Here is a tiny trained network, its code and every weight. The questions are about switching its units off for an input and a class, where a switched-off unit gives its printed mean instead of its output.

import numpy as np


def w(rows, s, z=0):
    codes = np.array(rows[::2]) - 128.0
    scale = np.full(codes.shape[1], s)
    scale[-1] = z or s
    return codes * scale


def f(y):
    return np.maximum(y, 0)


def log_softmax(a):
    a = a - a.max(-1, keepdims=True)
    return a - np.log(np.exp(a).sum(-1, keepdims=True))


def net(x, mask):
    res = np.array(x, float).reshape(1, 4) / 4 @ E
    y = f(res @ A[0][:, :-1].T + A[0][:, -1])
    res = res + np.where(mask, y, B[0][:, -1]) @ B[0][:, :-1]
    return log_softmax(res[-1] @ U[:, :-1].T + U[:, -1])


A, B = {}, {}
E = w([
[125,131,129,126,128,125,137,139,122],'x0',
[76,23,246,101,204,33,215,84,107],'x1',
[177,172,202,108,170,254,194,80,72],'x2',
[174,193,208,232,107,99,177,195,252],'x3',
],0.0087)
A[0] = w([
[104,102,209,172,127,7,203,129,202,190],'neuron 1',
[144,219,33,239,37,153,53,200,212,173],'neuron 2',
[152,201,73,118,1,158,123,157,111,253],'neuron 3',
[180,110,150,81,167,251,143,40,23,112],'neuron 4',
[217,186,222,161,70,195,206,48,158,55],'neuron 5',
[180,175,125,208,46,31,144,129,203,146],'neuron 6',
[48,52,9,81,23,44,67,62,66,219],'neuron 7',
[2,65,249,27,186,191,192,23,86,126],'neuron 8',
[118,158,39,81,18,180,93,131,107,136],'neuron 9',
[198,211,81,58,62,225,137,43,123,98],'neuron 10',
[192,156,92,99,210,217,107,44,87,105],'neuron 11',
[149,183,232,219,107,195,200,141,191,71],'neuron 12',
[196,154,186,163,150,180,147,123,139,66],'neuron 13',
[138,135,187,202,137,162,154,147,168,58],'neuron 14',
],0.0075,0.0039)
B[0] = w([
[159,76,205,155,164,47,76,178,158,196],'neuron 1',
[5,96,56,175,156,244,183,95,177,251],'neuron 2',
[94,209,26,73,138,190,92,166,194,211],'neuron 3',
[150,78,57,238,197,238,183,202,99,212],'neuron 4',
[74,184,173,17,50,138,28,75,73,192],'neuron 5',
[74,117,67,203,230,132,173,207,241,192],'neuron 6',
[76,148,197,32,9,146,31,66,62,218],'neuron 7',
[62,39,112,146,131,133,255,48,151,231],'neuron 8',
[139,239,36,92,115,180,47,172,111,196],'neuron 9',
[179,177,149,130,184,167,78,202,63,193],'neuron 10',
[154,168,62,180,119,129,160,219,32,185],'neuron 11',
[24,92,112,69,76,153,46,7,146,199],'neuron 12',
[99,137,159,62,57,71,85,78,63,167],'neuron 13',
[170,182,168,104,147,73,67,126,113,162],'neuron 14',
],0.008,0.017)
U = w([
[96,197,134,62,69,188,56,72,156,8],'0',
[77,43,94,204,194,212,226,113,220,223],'1',
[78,43,243,69,58,47,124,24,94,220],'2',
[167,83,254,218,235,21,125,241,235,51],'3',
[215,190,117,206,192,187,157,212,81,5],'4',
],0.0084,0.0025)

Each question gives the input, the list of numbers given to net, and the class t.
The units are the neurons (one row each of A and B). Each row of codes is followed by its name. A weight is (code - 128) times the scale printed after its matrix; where a second scale follows, it is the last column's (A, B and U).
mask holds one flag per neuron, in row order. A switched-off neuron (its flag False) gives its mean, the last column of its row in B, instead of its output. The means were averaged over made-up inputs and are rounded, as every weight is.
A unit's drop is (log p(t) with every unit on - log p(t) with that unit switched off) / (log p(t) with every unit on - log p(t) with every unit switched off).
The circuit of an input: a set's keep is (log p(t) with only the set's units on - log p(t) with every unit switched off) / (log p(t) with every unit on - log p(t) with every unit switched off). Starting from the 12 units with the biggest drops (on a tie, the unit counted first), units are removed one at a time, each time the one whose removal leaves the highest keep (on an exact tie, the one counted first), for as long as the keep stays at least 0.8.
units of the circuit, in order: the units of the circuit, biggest drop first
most important unit: the unit with the biggest drop
k most important neurons: the k neurons with the biggest drops, biggest first
drop of u: that unit's drop, to one decimal
input [3,3,5,-7], class 1: units of the circuit, in order	[neuron 8]
input [-1,5,0,8], class 3: 2 most important neurons	[neuron 1; neuron 6]
input [-2,6,-1,-1], class 2: 2 most important neurons	[neuron 2; neuron 4]
input [-4,4,0,5], class 3: 2 most important neurons	[neuron 7; neuron 1]
input [-4,-5,0,7], class 1: 4 most important neurons	[neuron 2; neuron 6; neuron 7; neuron 9]
input [-4,0,6,0], class 4: 4 most important neurons	[neuron 2; neuron 4; neuron 7; neuron 11]
input [-7,1,-5,-1], class 2: 2 most important neurons	[neuron 3; neuron 9]
input [-1,0,6,8], class 0: 2 most important neurons	[neuron 8; neuron 5]
input [2,7,0,-3], class 2: 2 most important neurons	[neuron 2; neuron 6]
input [8,5,-1,-1], class 2: 2 most important neurons	[neuron 2; neuron 4]
input [-6,5,-8,0], class 2: 3 most important neurons	[neuron 7; neuron 4; neuron 10]
input [-3,-3,2,8], class 0: 2 most important neurons	[neuron 5; neuron 12]
input [6,6,-1,6], class 3: drop of neuron 4	0.0
input [-1,-8,-5,3], class 1: drop of neuron 2	0.8
input [2,1,6,-7], class 1: most important unit	neuron 8
input [-7,2,-6,-6], class 2: drop of neuron 3	0.1
